Here is a tiny trained network, its code and every weight. The questions are about switching its units off for an input and a class, where a switched-off unit gives its printed mean instead of its output.

import numpy as np


def w(rows, s, z=0):
    codes = np.array(rows[::2]) - 128.0
    scale = np.full(codes.shape[1], s)
    scale[-1] = z or s
    return codes * scale


def f(y):
    return y / 2 * (1 + np.tanh(0.7978845608 * (y + 0.044715 * y**3)))


def log_softmax(a):
    a = a - a.max(-1, keepdims=True)
    return a - np.log(np.exp(a).sum(-1, keepdims=True))


def net(x, mask):
    res = np.array(x, float).reshape(1, 8) / 4 @ E
    y = f(res @ A[0][:, :-1].T + A[0][:, -1])
    res = res + np.where(mask, y, B[0][:, -1]) @ B[0][:, :-1]
    return log_softmax(res[-1] @ U[:, :-1].T + U[:, -1])


A, B = {}, {}
E = w([
[128,128,127,129,128],'x0',
[127,129,129,130,129],'x1',
[126,209,12,73,185],'x2',
[128,127,127,125,128],'x3',
[133,168,198,1,114],'x4',
[16,96,155,116,201],'x5',
[128,126,127,127,128],'x6',
[87,209,168,207,93],'x7',
],0.0067)
A[0] = w([
[72,109,161,117,199,80],'N0',
[147,78,80,90,140,217],'N1',
[140,192,151,146,130,220],'N2',
[174,89,70,144,101,65],'N3',
[171,81,131,84,177,172],'N4',
[140,170,68,100,145,167],'N5',
[254,126,117,130,85,119],'N6',
[180,62,190,159,85,141],'N7',
[98,156,127,141,90,254],'N8',
[236,166,134,141,124,101],'N9',
[100,212,163,174,82,201],'N10',
[213,147,101,137,66,88],'N11',
[117,102,105,170,149,66],'N12',
[195,171,155,80,95,102],'N13',
[34,101,140,112,195,109],'N14',
[164,84,74,225,117,194],'N15',
[128,211,69,140,196,70],'N16',
[113,81,126,168,113,82],'N17',
[133,68,71,189,124,182],'N18',
[109,182,79,108,155,76],'N19',
[110,172,192,40,64,133],'N20',
[140,136,207,59,107,157],'N21',
[121,29,172,133,83,173],'N22',
[147,96,140,172,114,104],'N23',
[91,250,169,200,111,81],'N24',
[38,69,142,102,208,112],'N25',
[100,140,160,34,72,105],'N26',
[103,199,70,127,149,85],'N27',
[78,245,176,138,84,179],'N28',
[29,210,176,160,170,86],'N29',
[197,149,91,134,68,115],'N30',
[110,54,214,142,140,136],'N31',
[170,69,73,84,155,129],'N32',
[157,29,108,84,182,92],'N33',
[126,72,177,149,95,82],'N34',
[173,57,114,89,120,217],'N35',
[94,68,38,150,110,57],'N36',
[96,173,200,80,147,89],'N37',
[131,113,95,196,145,87],'N38',
[118,55,211,153,111,84],'N39',
[108,156,83,115,167,73],'N40',
[117,185,182,65,125,79],'N41',
[107,112,179,171,79,122],'N42',
[133,106,96,200,166,88],'N43',
[138,168,96,124,194,90],'N44',
[139,143,171,67,145,93],'N45',
],0.0085,0.0067)
B[0] = w([
[94,164,181,187,37,145],'N0',
[149,140,125,155,161,211],'N1',
[137,123,134,150,185,218],'N2',
[103,92,157,125,65,133],'N3',
[134,81,133,179,160,179],'N4',
[145,200,146,97,142,184],'N5',
[74,149,190,210,109,192],'N6',
[166,219,118,77,134,211],'N7',
[133,120,127,118,254,250],'N8',
[43,138,203,233,60,159],'N9',
[149,74,150,128,179,238],'N10',
[90,156,193,192,81,164],'N11',
[114,88,81,74,5,124],'N12',
[36,111,123,162,88,162],'N13',
[92,202,195,229,75,175],'N14',
[66,125,92,100,161,255],'N15',
[195,162,145,65,80,157],'N16',
[133,117,90,74,83,136],'N17',
[94,118,73,102,158,218],'N18',
[192,158,148,94,76,139],'N19',
[77,84,25,102,143,202],'N20',
[90,141,52,120,133,201],'N21',
[173,183,107,102,148,220],'N22',
[106,142,130,69,109,146],'N23',
[220,15,150,116,82,184],'N24',
[110,163,211,234,90,186],'N25',
[93,99,56,154,99,170],'N26',
[209,144,142,83,86,149],'N27',
[165,58,111,152,168,227],'N28',
[173,106,177,172,101,175],'N29',
[70,164,207,166,96,168],'N30',
[162,214,109,121,116,202],'N31',
[176,98,169,124,129,167],'N32',
[201,63,180,172,81,158],'N33',
[183,186,130,41,75,153],'N34',
[146,85,136,162,213,218],'N35',
[121,103,116,82,67,136],'N36',
[102,78,78,155,80,156],'N37',
[60,52,45,85,72,149],'N38',
[170,200,97,57,89,181],'N39',
[161,205,154,64,9,130],'N40',
[106,88,65,118,73,154],'N41',
[191,137,82,87,134,181],'N42',
[69,89,59,44,66,154],'N43',
[188,178,133,95,77,136],'N44',
[125,82,49,138,83,144],'N45',
],0.0061)
U = w([
[37,171,224,224,2,59],'0',
[210,218,121,42,51,11],'1',
[23,32,26,89,35,50],'2',
[119,147,120,161,209,237],'3',
[112,150,123,153,216,208],'4',
[119,127,132,145,198,221],'5',
[206,23,164,162,142,3],'6',
[83,154,147,120,209,194],'7',
],0.011,0.0044)

Each question gives the input, the list of numbers given to net, and the class t.
The units are the neurons (one row each of A and B). Each row of codes is followed by its name. A weight is (code - 128) times the scale printed after its matrix; where a second scale follows, it is the last column's (A, B and U).
mask holds one flag per neuron, in row order. A switched-off neuron (its flag False) gives its mean, the last column of its row in B, instead of its output. The means were averaged over made-up inputs and are rounded, as every weight is.
A unit's drop is (log p(t) with every unit on - log p(t) with that unit switched off) / (log p(t) with every unit on - log p(t) with every unit switched off).
The circuit of an input: a set's keep is (log p(t) with only the set's units on - log p(t) with every unit switched off) / (log p(t) with every unit on - log p(t) with every unit switched off). Starting from the 12 units with the biggest drops (on a tie, the unit counted first), units are removed one at a time, each time the one whose removal leaves the highest keep (on an exact tie, the one counted first), for as long as the keep stays at least 0.8.
circuit, biggest first: the units of the circuit, biggest drop first
unit that matters most: the unit with the biggest drop
top k neurons: the k neurons with the biggest drops, biggest first
drop when u is switched off: that unit's drop, to one decimal
input [-2,6,3,4,0,1,0,-8], class 6: unit that matters most	N33
input [-5,6,2,-5,6,7,-4,1], class 0: circuit, biggest first	N14; N25
input [-3,7,2,-2,5,-4,3,8], class 6: circuit, biggest first	N24; N28
input [7,0,-2,5,-7,6,-4,-4], class 2: circuit, biggest first	N43; N12
input [-7,-7,5,2,5,5,-3,-8], class 6: top 2 neurons	N33; N32
input [-1,1,3,5,-1,0,3,-6], class 6: circuit, biggest first	N33; N32
input [4,-7,2,3,4,1,-4,8], class 6: circuit, biggest first	N24; N28; N29
input [4,-5,-6,-3,2,-6,1,-1], class 0: top 2 neurons	N6; N9
input [-5,-1,7,7,0,-6,8,8], class 6: top 4 neurons	N24; N28; N10; N7
input [-5,-3,-8,8,4,2,-1,8], class 1: circuit, biggest first	N39; N34; N42
input [-1,1,-6,1,8,5,-3,-8], class 2: top 4 neurons	N20; N26; N21; N45
input [-1,-5,-3,-7,-1,8,-7,-8], class 0: circuit, biggest first	N25; N14
input [-6,6,-5,-4,6,7,4,-7], class 0: top 3 neurons	N25; N14; N0
input [-4,0,4,4,2,5,5,-7], class 6: unit that matters most	N33
input [5,-4,3,-2,-7,2,-6,-7], class 2: top 2 neurons	N43; N36
input [4,1,-7,-6,8,6,1,4], class 2: top 2 neurons	N20; N37
input [-1,1,8,-7,-3,-2,-8,8], class 1: top 2 neurons	N16; N27
input [-4,-4,3,-2,8,-2,1,7], class 2: drop when N20 is switched off	0.1
input [-2,3,8,-5,-6,2,5,7], class 1: drop when N16 is switched off	0.2
input [8,5,-7,4,2,-5,3,5], class 3: unit that matters most	N10
input [-4,5,-3,-3,-5,2,5,6], class 6: drop when N24 is switched off	0.9
